Below is a small trained network, with its code and all its weights. Each question gives an input and a class and asks what happens when units are switched off, that is, made to give their printed mean instead of their output.

import numpy as np


def w(rows, s, z=0):
    codes = np.array(rows[::2]) - 128.0
    scale = np.full(codes.shape[1], s)
    scale[-1] = z or s
    return codes * scale


def f(y):
    return np.maximum(y, 0)


def log_softmax(a):
    a = a - a.max(-1, keepdims=True)
    return a - np.log(np.exp(a).sum(-1, keepdims=True))


def net(x, mask):
    res = np.array(x, float).reshape(1, 6) / 4 @ E
    y = f(res @ A[0][:, :-1].T + A[0][:, -1])
    res = res + np.where(mask, y, B[0][:, -1]) @ B[0][:, :-1]
    return log_softmax(res[-1] @ U[:, :-1].T + U[:, -1])


A, B = {}, {}
E = w([
[159,69,60,100,185],'x0',
[137,188,220,2,181],'x1',
[198,148,219,195,188],'x2',
[142,24,196,61,111],'x3',
[14,109,164,182,252],'x4',
[187,70,60,171,184],'x5',
],0.008)
A[0] = w([
[108,195,255,102,121,188],'N0',
[138,172,193,158,142,193],'N1',
[197,99,114,194,126,133],'N2',
[108,186,200,149,161,121],'N3',
[151,144,97,159,199,252],'N4',
[86,95,87,177,169,230],'N5',
[102,162,154,138,203,219],'N6',
[116,66,183,42,100,252],'N7',
[84,80,86,179,83,116],'N8',
[233,130,133,173,153,156],'N9',
[158,89,192,24,141,184],'N10',
[145,181,104,78,83,232],'N11',
[189,140,102,151,112,184],'N12',
[50,78,77,189,95,169],'N13',
[92,169,187,157,185,185],'N14',
[234,120,145,129,129,220],'N15',
[143,190,57,90,61,176],'N16',
[204,123,117,189,147,158],'N17',
[67,60,79,161,109,225],'N18',
[195,113,98,163,107,154],'N19',
[109,124,81,154,218,88],'N20',
[104,129,91,149,224,86],'N21',
[177,127,96,181,160,244],'N22',
[85,178,194,157,125,106],'N23',
],0.011,0.0029)
B[0] = w([
[9,91,62,155,123,252],'N0',
[44,94,155,185,110,202],'N1',
[175,71,200,197,52,202],'N2',
[32,105,145,176,145,209],'N3',
[139,144,227,71,141,213],'N4',
[197,165,192,148,247,215],'N5',
[40,157,185,97,191,214],'N6',
[138,77,13,73,172,224],'N7',
[203,160,68,230,149,200],'N8',
[121,37,213,119,70,204],'N9',
[118,31,30,35,162,225],'N10',
[101,197,81,54,53,208],'N11',
[136,139,177,141,33,186],'N12',
[220,162,80,229,193,218],'N13',
[6,140,178,167,178,223],'N14',
[127,33,140,85,34,205],'N15',
[128,254,88,86,29,222],'N16',
[148,86,230,129,81,203],'N17',
[215,151,87,185,182,212],'N18',
[172,117,163,169,46,197],'N19',
[162,170,219,64,220,203],'N20',
[147,181,236,40,240,204],'N21',
[181,98,215,119,109,212],'N22',
[46,157,101,228,145,197],'N23',
],0.0068,0.011)
U = w([
[27,124,121,189,129,85],'0',
[141,254,72,84,42,249],'1',
[229,168,80,222,165,173],'2',
[144,33,22,22,142,117],'3',
[148,163,193,74,205,80],'4',
[193,52,177,150,38,17],'5',
],0.0081,0.0015)

Each question gives the input, the list of numbers given to net, and the class t.
The units are the neurons (one row each of A and B). Each row of codes is followed by its name. A weight is (code - 128) times the scale printed after its matrix; where a second scale follows, it is the last column's (A, B and U).
mask holds one flag per neuron, in row order. A switched-off neuron (its flag False) gives its mean, the last column of its row in B, instead of its output. The means were averaged over made-up inputs and are rounded, as every weight is.
A unit's drop is (log p(t) with every unit on - log p(t) with that unit switched off) / (log p(t) with every unit on - log p(t) with every unit switched off).
The circuit of an input: a set's keep is (log p(t) with only the set's units on - log p(t) with every unit switched off) / (log p(t) with every unit on - log p(t) with every unit switched off). Starting from the 12 units with the biggest drops (on a tie, the unit counted first), units are removed one at a time, each time the one whose removal leaves the highest keep (on an exact tie, the one counted first), for as long as the keep stays at least 0.8.
circuit, biggest first: the units of the circuit, biggest drop first
most important unit: the unit with the biggest drop
top k neurons: the k neurons with the biggest drops, biggest first
drop when u is switched off: that unit's drop, to one decimal
input [0,8,2,-7,-4,-5], class 0: most important unit : N0
input [-2,-2,-6,-6,8,-1], class 4: top 3 neurons : (N21 N20 N6)
input [-1,-1,-7,8,3,7], class 2: circuit, biggest first : (N18 N13)
input [-3,-4,3,-4,3,4], class 4: circuit, biggest first : (N21 N20)
input [-6,-2,-4,4,7,8], class 2: circuit, biggest first : (N13 N18)
input [6,4,5,-6,-8,-1], class 5: top 2 neurons : (N9 N15)
input [-7,-7,1,-2,1,7], class 2: top 2 neurons : (N13 N8)
input [-3,-8,1,-8,8,4], class 2: top 3 neurons : (N13 N8 N18)
input [-2,4,3,6,0,-3], class 3: top 2 neurons : (N10 N7)
input [-8,-3,-1,-7,7,8], class 4: top 2 neurons : (N21 N20)
input [-6,8,8,7,-3,-3], class 3: top 3 neurons : (N10 N7 N15)
input [-7,2,1,7,2,2], class 0: top 2 neurons : (N0 N23)
input [5,-8,0,-3,5,4], class 2: top 3 neurons : (N13 N8 N18)
input [1,4,7,7,-5,2], class 3: circuit, biggest first : (N10)
input [-8,8,-1,7,2,5], class 3: top 2 neurons : (N10 N7)
input [3,2,6,8,6,-2], class 0: drop when N14 is switched off : 0.4
input [6,-8,-4,-8,-7,7], class 5: drop when N9 is switched off : 0.6
input [6,4,5,-7,-6,2], class 5: drop when N2 is switched off : 0.0
input [8,7,4,8,5,-1], class 3: drop when N10 is switched off : 0.1
input [-8,-3,-6,8,-4,4], class 3: circuit, biggest first : (N7)
